Below is a small trained network, with its code and all its weights. Each question gives an input and a class and asks what happens when units are switched off, that is, made to give their printed mean instead of their output.

import numpy as np


def w(rows, s, z=0):
    codes = np.array(rows[::2]) - 128.0
    scale = np.full(codes.shape[1], s)
    scale[-1] = z or s
    return codes * scale


def f(y):
    return np.maximum(y, 0)


def log_softmax(a):
    a = a - a.max(-1, keepdims=True)
    return a - np.log(np.exp(a).sum(-1, keepdims=True))


def net(x, mask):
    res = np.array(x, float).reshape(1, 7) / 4 @ E
    y = f(res @ A[0][:, :-1].T + A[0][:, -1])
    res = res + np.where(mask, y, B[0][:, -1]) @ B[0][:, :-1]
    return log_softmax(res[-1] @ U[:, :-1].T + U[:, -1])


A, B = {}, {}
E = w([
[69,81,86,184,91,124,53,218,29],'x0',
[167,133,117,131,78,38,200,235,186],'x1',
[96,80,254,197,79,137,117,125,166],'x2',
[86,78,66,68,74,226,103,159,225],'x3',
[129,127,129,128,128,128,128,128,129],'x4',
[75,92,137,56,44,128,219,94,62],'x5',
[19,230,109,192,151,153,179,142,147],'x6',
],0.0043)
A[0] = w([
[110,125,141,132,156,160,94,63,109,38],'n1',
[148,156,134,166,167,112,90,142,148,132],'n2',
[140,128,131,135,121,90,164,167,142,192],'n3',
[169,154,125,168,174,134,47,145,182,81],'n4',
[168,171,32,73,156,116,126,129,91,130],'n5',
[109,122,142,112,99,112,178,102,71,96],'n6',
[120,128,134,127,136,146,115,105,118,14],'n7',
[97,123,141,127,160,183,72,38,100,70],'n8',
[148,149,103,139,150,128,82,137,150,171],'n9',
[91,117,117,92,74,143,187,93,91,164],'n10',
[165,150,132,115,151,124,165,77,162,69],'n11',
[169,148,172,119,155,130,176,57,204,20],'n12',
[140,118,129,126,120,94,153,177,156,49],'n13',
[112,90,255,172,81,130,99,125,172,144],'n14',
[181,75,138,112,120,124,99,119,117,86],'n15',
[87,83,75,86,102,192,94,157,213,34],'n16',
[122,114,117,146,118,132,113,163,100,39],'n17',
[156,159,168,167,173,42,139,104,39,56],'n18',
[148,126,130,123,127,101,148,167,155,5],'n19',
[132,135,136,128,110,96,168,186,166,67],'n20',
[108,104,116,155,119,128,98,184,72,6],'n21',
[42,196,115,177,148,164,171,138,145,99],'n22',
[213,45,140,91,113,127,88,112,114,82],'n23',
[98,116,124,166,128,118,75,194,55,75],'n24',
[147,125,127,128,124,106,149,160,152,17],'n25',
],0.01,0.0019)
B[0] = w([
[183,143,107,138,84,114,105,158,59,184],'n1',
[124,65,176,105,108,112,170,146,126,184],'n2',
[186,88,134,166,122,119,56,113,90,182],'n3',
[99,49,183,71,101,94,221,162,100,211],'n4',
[85,111,44,186,231,146,149,111,97,210],'n5',
[131,52,174,104,122,122,171,152,140,182],'n6',
[150,142,115,122,103,123,128,145,94,139],'n7',
[220,118,103,159,73,99,82,168,44,223],'n8',
[118,58,162,120,133,114,157,130,123,182],'n9',
[126,22,183,107,145,92,154,153,133,209],'n10',
[84,119,88,82,103,156,79,100,149,186],'n11',
[67,115,76,36,76,152,58,90,159,216],'n12',
[162,144,119,134,92,124,108,144,56,162],'n13',
[102,123,17,165,252,155,175,115,94,254],'n14',
[90,185,158,145,141,74,120,142,155,190],'n15',
[198,174,183,165,103,239,174,97,178,222],'n16',
[117,140,104,77,108,135,120,100,135,153],'n17',
[192,174,176,182,108,251,163,123,212,221],'n18',
[151,146,113,118,85,123,116,149,66,150],'n19',
[184,138,122,146,104,118,83,135,51,174],'n20',
[97,143,89,40,88,147,111,97,144,176],'n21',
[99,198,180,150,157,14,82,140,177,205],'n22',
[70,218,176,160,143,40,108,150,172,229],'n23',
[102,118,91,47,96,145,68,67,172,203],'n24',
[150,143,117,122,92,124,115,143,73,147],'n25',
],0.017,0.0056)
U = w([
[73,127,64,26,60,157,60,58,165,97],'0',
[222,137,105,166,61,106,75,185,12,100],'1',
[188,178,196,177,110,237,184,109,196,110],'2',
[100,11,206,85,130,85,210,177,123,100],'3',
[71,233,183,165,168,11,92,157,176,111],'4',
[94,120,15,176,254,154,165,107,93,117],'5',
[130,109,130,130,132,126,116,121,132,255],'6',
],0.0069,0.0091)

Each question gives the input, the list of numbers given to net, and the class t.
The units are the neurons (one row each of A and B). Each row of codes is followed by its name. A weight is (code - 128) times the scale printed after its matrix; where a second scale follows, it is the last column's (A, B and U).
mask holds one flag per neuron, in row order. A switched-off neuron (its flag False) gives its mean, the last column of its row in B, instead of its output. The means were averaged over made-up inputs and are rounded, as every weight is.
A unit's drop is (log p(t) with every unit on - log p(t) with that unit switched off) / (log p(t) with every unit on - log p(t) with every unit switched off).
The circuit of an input: a set's keep is (log p(t) with only the set's units on - log p(t) with every unit switched off) / (log p(t) with every unit on - log p(t) with every unit switched off). Starting from the 12 units with the biggest drops (on a tie, the unit counted first), units are removed one at a time, each time the one whose removal leaves the highest keep (on an exact tie, the one counted first), for as long as the keep stays at least 0.8.
circuit, biggest first: the units of the circuit, biggest drop first
unit that matters most: the unit with the biggest drop
k most important neurons: the k neurons with the biggest drops, biggest first
drop of u: that unit's drop, to one decimal
input [-2,2,-3,6,7,-7,-2], class 3: 3 most important neurons	n4, n18, n9
input [-6,7,-7,4,-1,3,-1], class 1: unit that matters most	n14
input [2,5,-2,-4,0,0,7], class 4: 3 most important neurons	n22, n8, n16
input [-1,-3,7,-5,0,5,0], class 5: 2 most important neurons	n14, n16
input [-8,8,7,-8,4,7,4], class 0: 2 most important neurons	n12, n11
input [6,-3,6,1,4,8,5], class 3: 2 most important neurons	n10, n6
input [-5,-6,7,4,-3,1,6], class 5: 2 most important neurons	n14, n23
input [1,7,8,0,-4,6,-8], class 4: 3 most important neurons	n23, n15, n8
input [-8,-4,0,-7,-2,8,6], class 0: 4 most important neurons	n12, n11, n4, n16
input [-8,-1,-2,-8,3,7,-6], class 0: 3 most important neurons	n12, n11, n16
input [0,-5,-2,3,1,1,-1], class 1: 2 most important neurons	n8, n14
input [3,-3,7,7,-5,-1,-1], class 2: 2 most important neurons	n16, n5
input [-3,-2,5,7,-7,-3,1], class 2: drop of n16	2.1
input [6,3,-7,8,-6,7,3], class 2: circuit, biggest first	n16
input [3,7,-1,7,5,0,5], class 1: drop of n18	0.7
input [7,5,-3,-2,5,-6,-4], class 0: drop of n21	0.4
